Below are the code and all the weights of a small trained network. Each question names an input and a target symbol and asks about switching units off, where a switched-off unit gives its printed mean instead of its output.

import numpy as np


def w(rows, s, z=0):
    codes = np.array(rows[::2]) - 128.0
    scale = np.full(codes.shape[1], s)
    scale[-1] = z or s
    return codes * scale


def f(y):
    return y / 2 * (1 + np.tanh(0.7978845608 * (y + 0.044715 * y**3)))


def softmax(a):
    e = np.exp(a - a.max(-1, keepdims=True))
    return e / e.sum(-1, keepdims=True)


def log_softmax(a):
    a = a - a.max(-1, keepdims=True)
    return a - np.log(np.exp(a).sum(-1, keepdims=True))


def net(x, mask):
    ids = ['αβγδεζθλμξπστφψω'.index(c) for c in x.split()]
    T = len(ids)
    res = E[ids] + P[:T]
    u = 0
    for l in range(2):
        q, k, v = (res @ M[l].T for M in (Q, K, V))
        z = softmax(np.where(np.tri(T) > 0, q @ k.T / 4**0.5, -1e9)) @ v
        res = res + np.where(mask[u], z, O[l][:, -1]) @ O[l][:, :-1]
        u += 1
        y = f(res @ A[l][:, :-1].T + A[l][:, -1])
        res = res + np.where(mask[u : u + 8], y, B[l][:, -1]) @ B[l][:, :-1]
        u += 8
    return log_softmax(res[-1] @ U[:, :-1].T + U[:, -1])


Q, K, V, O, A, B = {}, {}, {}, {}, {}, {}
E = w([
[96,139,167,155,123,141,154,84],'α',
[206,108,91,102,5,102,87,92],'β',
[128,189,84,118,84,108,148,98],'γ',
[141,79,146,121,29,106,109,20],'δ',
[168,77,133,88,51,123,132,60],'ε',
[178,80,166,81,108,142,112,61],'ζ',
[232,92,110,88,109,148,112,118],'θ',
[207,102,169,158,130,199,106,84],'λ',
[130,119,157,179,100,159,76,153],'μ',
[219,135,132,171,54,128,74,94],'ξ',
[130,152,86,183,79,162,121,138],'π',
[145,147,132,114,160,118,199,142],'σ',
[130,181,126,115,173,92,149,85],'τ',
[108,89,121,131,102,161,161,141],'φ',
[28,128,149,96,151,70,72,131],'ψ',
[172,74,132,133,43,122,137,67],'ω',
],0.025)
P = w([
[248,25,142,147,122,103,148,43],'0',
[227,44,144,140,123,118,139,51],'1',
[214,68,153,132,114,128,142,64],'2',
[199,86,144,124,108,143,140,76],'3',
[185,102,146,122,116,148,138,82],'4',
[171,117,152,120,106,153,137,96],'5',
[160,138,154,113,106,158,139,109],'6',
[143,151,156,106,106,173,133,114],'7',
[128,164,155,100,97,172,134,122],'8',
[120,182,158,94,90,180,131,137],'9',
[109,200,158,86,101,184,128,141],'10',
[98,215,165,88,96,185,127,150],'11',
[85,228,162,79,83,191,119,161],'12',
[73,254,163,67,82,214,118,170],'13',
],0.0099)
Q[0] = w([
[167,202,10,190,149,146,204,135],'L0H0',
[109,96,39,172,163,89,147,151],'L0H0',
[81,110,56,163,214,38,131,189],'L0H0',
[83,102,82,169,171,116,131,225],'L0H0',
],0.014)
K[0] = w([
[195,174,133,130,95,216,186,101],'L0H0',
[194,83,121,150,112,149,156,84],'L0H0',
[248,79,129,146,129,92,129,48],'L0H0',
[204,67,140,137,100,131,118,84],'L0H0',
],0.016)
V[0] = w([
[64,31,236,128,198,195,122,144],'L0H0',
[169,113,191,213,150,129,187,16],'L0H0',
[184,178,205,3,74,176,14,92],'L0H0',
[154,71,31,99,94,22,31,117],'L0H0',
],0.0049)
O[0] = w([
[115,125,235,137,104,141,132,147,39],'L0H0',
[147,187,156,2,136,226,78,113,241],'L0H0',
[91,62,132,82,147,115,46,104,253],'L0H0',
[79,101,64,149,152,183,118,104,96],'L0H0',
],0.0087,0.0025)
A[0] = w([
[175,101,108,229,13,115,103,101,124],'L0N0',
[35,48,151,138,223,96,170,117,100],'L0N1',
[34,153,91,58,195,217,117,159,105],'L0N2',
[64,127,90,206,213,166,203,85,183],'L0N3',
[236,202,100,84,67,99,116,187,2],'L0N4',
[87,19,111,59,203,208,133,230,177],'L0N5',
[101,176,76,120,166,158,199,134,80],'L0N6',
[153,124,104,22,215,116,254,221,107],'L0N7',
],0.0065,0.0095)
B[0] = w([
[133,144,114,78,172,186,129,180,245],'L0N0',
[153,201,169,83,76,98,122,165,130],'L0N1',
[135,188,184,178,113,162,175,162,123],'L0N2',
[134,149,255,69,86,166,118,136,139],'L0N3',
[71,80,164,147,173,147,179,60,151],'L0N4',
[174,133,117,179,48,37,142,162,145],'L0N5',
[110,107,154,108,167,125,91,122,126],'L0N6',
[70,71,176,62,159,173,12,163,134],'L0N7',
],0.0096,0.011)
Q[1] = w([
[166,157,115,61,107,186,62,114],'L1H0',
[178,168,68,90,17,154,55,84],'L1H0',
[65,57,56,239,252,98,206,134],'L1H0',
[151,112,126,126,64,142,113,178],'L1H0',
],0.015)
K[1] = w([
[21,207,122,137,171,117,133,177],'L1H0',
[26,205,102,170,118,91,128,172],'L1H0',
[246,55,77,88,136,204,118,54],'L1H0',
[83,146,115,162,108,102,126,215],'L1H0',
],0.013)
V[1] = w([
[60,193,72,147,53,187,198,148],'L1H0',
[81,135,171,255,57,141,174,29],'L1H0',
[147,43,69,41,43,72,181,108],'L1H0',
[123,34,123,221,89,194,91,250],'L1H0',
],0.0068)
O[1] = w([
[152,31,103,148,145,207,169,2,183],'L1H0',
[201,148,196,167,167,160,35,68,5],'L1H0',
[17,149,194,216,52,153,155,122,193],'L1H0',
[219,29,189,79,151,197,143,179,74],'L1H0',
],0.0083,0.0023)
A[1] = w([
[238,113,117,117,149,154,195,233,2],'L1N0',
[120,238,125,98,131,2,83,108,23],'L1N1',
[35,195,211,139,206,124,240,96,143],'L1N2',
[47,47,95,123,93,43,169,224,157],'L1N3',
[243,234,70,235,162,178,159,199,146],'L1N4',
[119,123,65,105,193,211,193,69,97],'L1N5',
[124,138,4,143,139,85,162,33,67],'L1N6',
[120,82,151,207,159,183,214,248,102],'L1N7',
],0.0073,0.0063)
B[1] = w([
[36,145,125,127,122,120,112,113,239],'L1N0',
[153,67,117,149,218,137,158,120,218],'L1N1',
[170,114,123,79,7,134,99,113,173],'L1N2',
[115,179,150,184,129,134,160,106,176],'L1N3',
[122,93,155,96,147,54,162,139,223],'L1N4',
[150,116,111,155,67,53,104,139,254],'L1N5',
[132,132,189,153,190,153,86,192,210],'L1N6',
[194,138,124,91,150,138,95,64,181],'L1N7',
],0.012,0.0079)
U = w([
[144,207,114,93,137,101,97,1,85],'α',
[14,97,103,109,140,140,98,37,110],'β',
[199,169,150,126,113,112,107,185,70],'γ',
[48,104,127,135,124,124,121,58,109],'δ',
[98,157,128,83,132,118,206,133,213],'ε',
[71,86,197,150,141,52,126,87,124],'ζ',
[60,104,93,159,133,203,150,112,183],'θ',
[53,105,102,127,130,161,136,80,142],'λ',
[159,192,28,112,101,214,97,151,91],'μ',
[43,48,162,69,143,142,64,140,64],'ξ',
[112,142,146,114,96,112,93,105,15],'π',
[107,130,110,216,127,150,22,119,126],'σ',
[103,117,82,142,206,163,146,102,253],'τ',
[149,65,79,131,95,66,131,110,209],'φ',
[139,79,175,174,144,231,195,126,202],'ψ',
[181,175,129,188,92,134,158,142,91],'ω',
],0.0069,0.005)

Each question gives the input, a string of symbols that net reads in full, and the target symbol t.
The units are the heads (4 rows each of Q, K, V and O) and the neurons (one row each of A and B). Each row of codes is followed by its name. A weight is (code - 128) times the scale printed after its matrix; where a second scale follows, it is the last column's (O, A, B and U).
mask holds one flag per unit, layer by layer, with each layer's heads first. A switched-off unit (its flag False) gives its mean, the last column of its rows in O or B, instead of its output. The means were averaged over made-up inputs and are rounded, as every weight is.
A unit's drop is (log p(t) with every unit on - log p(t) with that unit switched off) / (log p(t) with every unit on - log p(t) with every unit switched off).
The circuit of an input: a set's keep is (log p(t) with only the set's units on - log p(t) with every unit switched off) / (log p(t) with every unit on - log p(t) with every unit switched off). Starting from the 12 units with the biggest drops (on a tie, the unit counted first), units are removed one at a time, each time the one whose removal leaves the highest keep (on an exact tie, the one counted first), for as long as the keep stays at least 0.8.
units of the circuit, in order: the units of the circuit, biggest drop first
top k neurons: the k neurons with the biggest drops, biggest first
k most important neurons of layer l: the k neurons of layer l with the biggest drops, biggest first
input τ ξ π π θ, target φ: units of the circuit, in order -> [L1N5, L1H0, L0H0]
input β π μ ζ ψ θ θ π ξ φ, target ω: top 2 neurons -> [L0N3, L0N5]
input ζ π ξ π σ ξ ψ θ π π ξ ω τ φ, target ω: 2 most important neurons of layer 0 -> [L0N3, L0N1]
input μ ξ ξ π ω π π θ θ, target φ: units of the circuit, in order -> [L1N5, L1H0]
input π ξ γ θ β, target σ: units of the circuit, in order -> [L1N6, L1H0, L0H0]
input ξ π λ τ ξ τ α τ μ ξ μ μ θ, target ξ: units of the circuit, in order -> [L1H0, L1N0]
input β ξ σ γ ζ β ξ, target σ: units of the circuit, in order -> [L1H0, L1N6, L0H0]
input ζ λ ξ, target μ: units of the circuit, in order -> [L0H0, L1N4, L1H0, L0N0]
input α θ δ, target α: units of the circuit, in order -> [L1H0, L0H0]
input β ξ ξ ξ ζ ξ ξ π ξ α, target α: top neuron -> [L0N0]
input θ σ φ β, target ψ: top 2 neurons -> [L0N4, L0N5]
input ζ ξ τ φ β θ, target ψ: top 2 neurons -> [L0N5, L0N0]
input ξ ξ ω α λ θ, target α: units of the circuit, in order -> [L1H0, L0H0, L0N0]
input τ θ δ θ σ π σ ψ, target ζ: top 2 neurons -> [L0N0, L1N1]
input ξ φ ω ξ α δ φ, target ψ: top 2 neurons -> [L0N0, L1N5]
input ξ ξ θ ε π π θ π μ φ μ ω, target ξ: units of the circuit, in order -> [L1H0, L0H0, L1N0]
input π δ γ γ ξ ξ μ α θ, target α: units of the circuit, in order -> [L1H0, L0N0]
input α α π θ ξ δ, target φ: top 3 neurons -> [L1N5, L0N0, L1N0]
input δ ξ π π ξ θ γ α α ζ θ σ σ π, target φ: units of the circuit, in order -> [L1H0, L1N5]
input α π π ξ, target φ: top 2 neurons -> [L1N5, L0N0]
input ξ μ ξ, target ξ: most important neuron of layer 1 -> [L1N0]
input ζ ξ γ μ ψ β π ξ ξ π α, target π: units of the circuit, in order -> [L1N2, L0H0, L1H0]
input φ σ β ψ ζ ξ π, target ε: top 2 neurons -> [L1N4, L1N5]
input ξ θ γ ζ ξ ξ π π ξ ε, target φ: units of the circuit, in order -> [L1N5, L1H0]
input θ π τ ω θ α λ τ θ, target τ: top neuron -> [L1N1]
input α π σ σ τ, target τ: top 4 neurons -> [L1N1, L1N6, L1N5, L0N0]
